Here is a tiny trained network, its code and every weight. The questions are about switching its units off for an input and a target symbol, where a switched-off unit gives its printed mean instead of its output.

import numpy as np


def w(rows, s, z=0):
    codes = np.array(rows[::2]) - 128.0
    scale = np.full(codes.shape[1], s)
    scale[-1] = z or s
    return codes * scale


def f(y):
    return y / 2 * (1 + np.tanh(0.7978845608 * (y + 0.044715 * y**3)))


def softmax(a):
    e = np.exp(a - a.max(-1, keepdims=True))
    return e / e.sum(-1, keepdims=True)


def log_softmax(a):
    a = a - a.max(-1, keepdims=True)
    return a - np.log(np.exp(a).sum(-1, keepdims=True))


def net(x, mask):
    ids = ['βγδεηθλμξσφψω'.index(c) for c in x.split()]
    T = len(ids)
    res = E[ids] + P[:T]
    u = 0
    for l in range(2):
        q, k, v = (res @ M[l].T for M in (Q, K, V))
        z = softmax(np.where(np.tri(T) > 0, q @ k.T / 2**0.5, -1e9)) @ v
        res = res + np.where(mask[u], z, O[l][:, -1]) @ O[l][:, :-1]
        u += 1
        y = f(res @ A[l][:, :-1].T + A[l][:, -1])
        res = res + np.where(mask[u : u + 16], y, B[l][:, -1]) @ B[l][:, :-1]
        u += 16
    return log_softmax(res[-1] @ U[:, :-1].T + U[:, -1])


Q, K, V, O, A, B = {}, {}, {}, {}, {}, {}
E = w([
[114,118,30,137,175],'β',
[123,151,109,177,172],'γ',
[122,126,144,177,43],'δ',
[86,132,175,93,130],'ε',
[62,61,66,178,103],'η',
[171,126,125,68,118],'θ',
[128,43,117,184,111],'λ',
[133,207,133,117,123],'μ',
[134,96,116,195,117],'ξ',
[62,187,69,135,132],'σ',
[149,76,90,127,80],'φ',
[3,217,117,109,131],'ψ',
[101,177,126,202,189],'ω',
],0.022)
P = w([
[131,129,163,171,1],'0',
[185,132,133,169,59],'1',
[171,120,143,149,100],'2',
[162,123,148,131,144],'3',
[150,122,150,113,180],'4',
[151,118,146,90,213],'5',
[145,114,146,87,231],'6',
],0.0054)
Q[0] = w([
[204,102,178,112,115],'L0H0',
[118,72,173,74,254],'L0H0',
],0.0076)
K[0] = w([
[129,117,105,65,59],'L0H0',
[144,173,1,95,129],'L0H0',
],0.0095)
V[0] = w([
[166,127,114,198,182],'L0H0',
[153,128,8,40,2],'L0H0',
],0.0056)
O[0] = w([
[85,160,252,109,248,74],'L0H0',
[117,123,2,150,98,252],'L0H0',
],0.005,0.002)
A[0] = w([
[120,126,149,172,83,32],'L0N0',
[191,126,130,130,184,83],'L0N1',
[136,136,131,126,138,66],'L0N2',
[140,131,80,152,171,179],'L0N3',
[106,175,111,80,114,49],'L0N4',
[91,117,63,158,107,98],'L0N5',
[86,84,92,133,165,253],'L0N6',
[125,122,165,75,62,157],'L0N7',
[78,103,185,76,97,120],'L0N8',
[125,108,113,117,228,44],'L0N9',
[143,81,178,149,139,112],'L0N10',
[184,197,114,121,175,55],'L0N11',
[151,99,37,113,149,135],'L0N12',
[146,98,99,162,150,155],'L0N13',
[121,130,99,105,177,154],'L0N14',
[120,11,83,88,132,36],'L0N15',
],0.012,0.0034)
B[0] = w([
[87,104,136,194,67,139],'L0N0',
[95,29,142,99,106,131],'L0N1',
[130,110,140,122,109,111],'L0N2',
[168,135,144,81,91,192],'L0N3',
[122,89,27,64,68,212],'L0N4',
[68,154,156,148,192,253],'L0N5',
[94,163,159,77,214,246],'L0N6',
[184,164,53,198,170,162],'L0N7',
[235,159,100,127,172,157],'L0N8',
[182,166,121,127,133,152],'L0N9',
[68,109,101,172,175,128],'L0N10',
[175,108,50,82,78,156],'L0N11',
[131,166,174,202,149,225],'L0N12',
[112,70,155,127,157,176],'L0N13',
[136,156,105,114,139,174],'L0N14',
[192,110,2,64,148,215],'L0N15',
],0.013,0.0058)
Q[1] = w([
[68,160,29,145,248],'L1H0',
[23,112,168,103,53],'L1H0',
],0.012)
K[1] = w([
[100,38,224,7,141],'L1H0',
[69,133,203,232,105],'L1H0',
],0.012)
V[1] = w([
[175,6,72,232,127],'L1H0',
[121,73,87,104,254],'L1H0',
],0.0078)
O[1] = w([
[112,90,181,1,104,71],'L1H0',
[86,96,158,110,48,247],'L1H0',
],0.0095,0.012)
A[1] = w([
[158,122,176,163,71,146],'L1N0',
[169,67,167,99,141,133],'L1N1',
[152,98,183,207,134,116],'L1N2',
[115,122,158,73,175,2],'L1N3',
[167,177,204,147,150,102],'L1N4',
[153,87,147,206,109,72],'L1N5',
[115,107,194,180,114,61],'L1N6',
[188,139,152,106,144,170],'L1N7',
[152,206,178,151,113,139],'L1N8',
[196,132,169,106,67,87],'L1N9',
[250,60,140,130,107,66],'L1N10',
[143,63,60,116,159,124],'L1N11',
[118,82,158,117,98,75],'L1N12',
[167,121,126,184,146,107],'L1N13',
[133,96,153,138,218,123],'L1N14',
[139,99,101,89,70,81],'L1N15',
],0.013,0.0067)
B[1] = w([
[67,142,60,214,29,140],'L1N0',
[69,212,63,100,77,189],'L1N1',
[144,32,153,49,131,172],'L1N2',
[190,2,111,162,107,179],'L1N3',
[4,145,32,87,182,162],'L1N4',
[173,66,161,107,36,150],'L1N5',
[116,32,60,76,133,146],'L1N6',
[9,138,118,192,83,173],'L1N7',
[182,86,173,141,33,209],'L1N8',
[174,152,109,169,105,161],'L1N9',
[243,17,78,152,228,178],'L1N10',
[41,166,157,129,87,254],'L1N11',
[194,180,138,140,180,198],'L1N12',
[159,90,217,54,154,210],'L1N13',
[161,214,96,164,200,197],'L1N14',
[147,142,181,174,166,254],'L1N15',
],0.014,0.0054)
U = w([
[151,156,140,150,203,130],'β',
[163,171,71,28,115,142],'γ',
[132,124,130,142,129,153],'δ',
[119,79,106,162,54,105],'ε',
[86,182,179,85,81,163],'η',
[134,128,117,131,125,102],'θ',
[172,107,177,132,140,252],'λ',
[74,69,131,178,169,123],'μ',
[143,88,36,43,142,120],'ξ',
[116,133,196,254,107,129],'σ',
[169,77,74,182,158,154],'φ',
[101,140,39,158,98,26],'ψ',
[227,201,101,116,52,167],'ω',
],0.0076,0.0037)

Each question gives the input, a string of symbols that net reads in full, and the target symbol t.
The units are the heads (2 rows each of Q, K, V and O) and the neurons (one row each of A and B). Each row of codes is followed by its name. A weight is (code - 128) times the scale printed after its matrix; where a second scale follows, it is the last column's (O, A, B and U).
mask holds one flag per unit, layer by layer, with each layer's heads first. A switched-off unit (its flag False) gives its mean, the last column of its rows in O or B, instead of its output. The means were averaged over made-up inputs and are rounded, as every weight is.
A unit's drop is (log p(t) with every unit on - log p(t) with that unit switched off) / (log p(t) with every unit on - log p(t) with every unit switched off).
The circuit of an input: a set's keep is (log p(t) with only the set's units on - log p(t) with every unit switched off) / (log p(t) with every unit on - log p(t) with every unit switched off). Starting from the 12 units with the biggest drops (on a tie, the unit counted first), units are removed one at a time, each time the one whose removal leaves the highest keep (on an exact tie, the one counted first), for as long as the keep stays at least 0.8.
circuit, biggest first: the units of the circuit, biggest drop first
unit that matters most: the unit with the biggest drop
top k neurons: the k neurons with the biggest drops, biggest first
top k neurons in layer l: the k neurons of layer l with the biggest drops, biggest first
input μ φ μ ψ γ, target λ: unit that matters most -> L0N12
input ω γ φ σ ψ, target γ: top 2 neurons -> (L0N3, L0N1)
input φ φ θ μ, target ω: top 2 neurons in layer 0 -> (L0N15, L0N5)
input ξ η φ, target σ: top 2 neurons -> (L0N15, L0N6)
input ψ φ β, target β: circuit, biggest first -> (L0N12, L1N14, L0N6)
input γ φ ε μ ψ λ ψ, target λ: top 3 neurons -> (L1N15, L0N8, L1N3)
input ψ ξ σ, target ξ: top 2 neurons -> (L1N3, L0N0)
input δ β δ ξ ψ φ, target λ: top 3 neurons in layer 0 -> (L0N12, L0N4, L0N7)
input β ξ θ ψ ω ψ σ, target ω: top 3 neurons -> (L0N9, L0N7, L1N8)
input μ σ η φ φ, target η: top 2 neurons -> (L0N15, L0N0)
input φ ε ψ ψ ψ, target ψ: circuit, biggest first -> (L0N4, L1H0, L1N13)
input φ γ ψ ψ, target γ: top 2 neurons in layer 0 -> (L0N4, L0N8)
input σ θ β σ λ φ, target ω: top 4 neurons -> (L0N12, L1N1, L0N15, L1N12)
input ψ ψ ψ, target ψ: circuit, biggest first -> (L0N4, L1H0)
input σ μ φ ψ ε, target λ: top 2 neurons -> (L0N12, L0N4)
input μ μ ω, target β: circuit, biggest first -> (L1H0, L1N14)
input β μ σ ψ ω, target λ: circuit, biggest first -> (L1H0, L1N13, L1N2)
input η δ σ, target η: circuit, biggest first -> (L0N15, L1H0, L0N6)
input δ β φ, target ε: top 4 neurons -> (L0N6, L0N3, L0N7, L1N5)
input φ ψ δ φ σ η, target μ: circuit, biggest first -> (L0N5, L0N13)
input σ ψ φ ψ η φ ψ, target η: unit that matters most -> L0N13
input ε ψ ε φ θ ψ λ, target η: unit that matters most -> L0N15
input μ μ ω ψ θ θ φ, target ψ: top 2 neurons -> (L0N15, L0N12)
input ψ ε β γ, target ε: top 3 neurons -> (L0N3, L0N6, L0N15)
input φ η ψ μ, target ω: top 2 neurons in layer 0 -> (L0N15, L0N8)
input λ φ σ ψ ω ξ, target ξ: top 4 neurons in layer 0 -> (L0N4, L0N15, L0N11, L0N13)
input δ ψ ε, target λ: unit that matters most -> L0N4
input φ ψ σ σ ω μ ψ, target ω: top 3 neurons -> (L0N4, L1N8, L0N8)
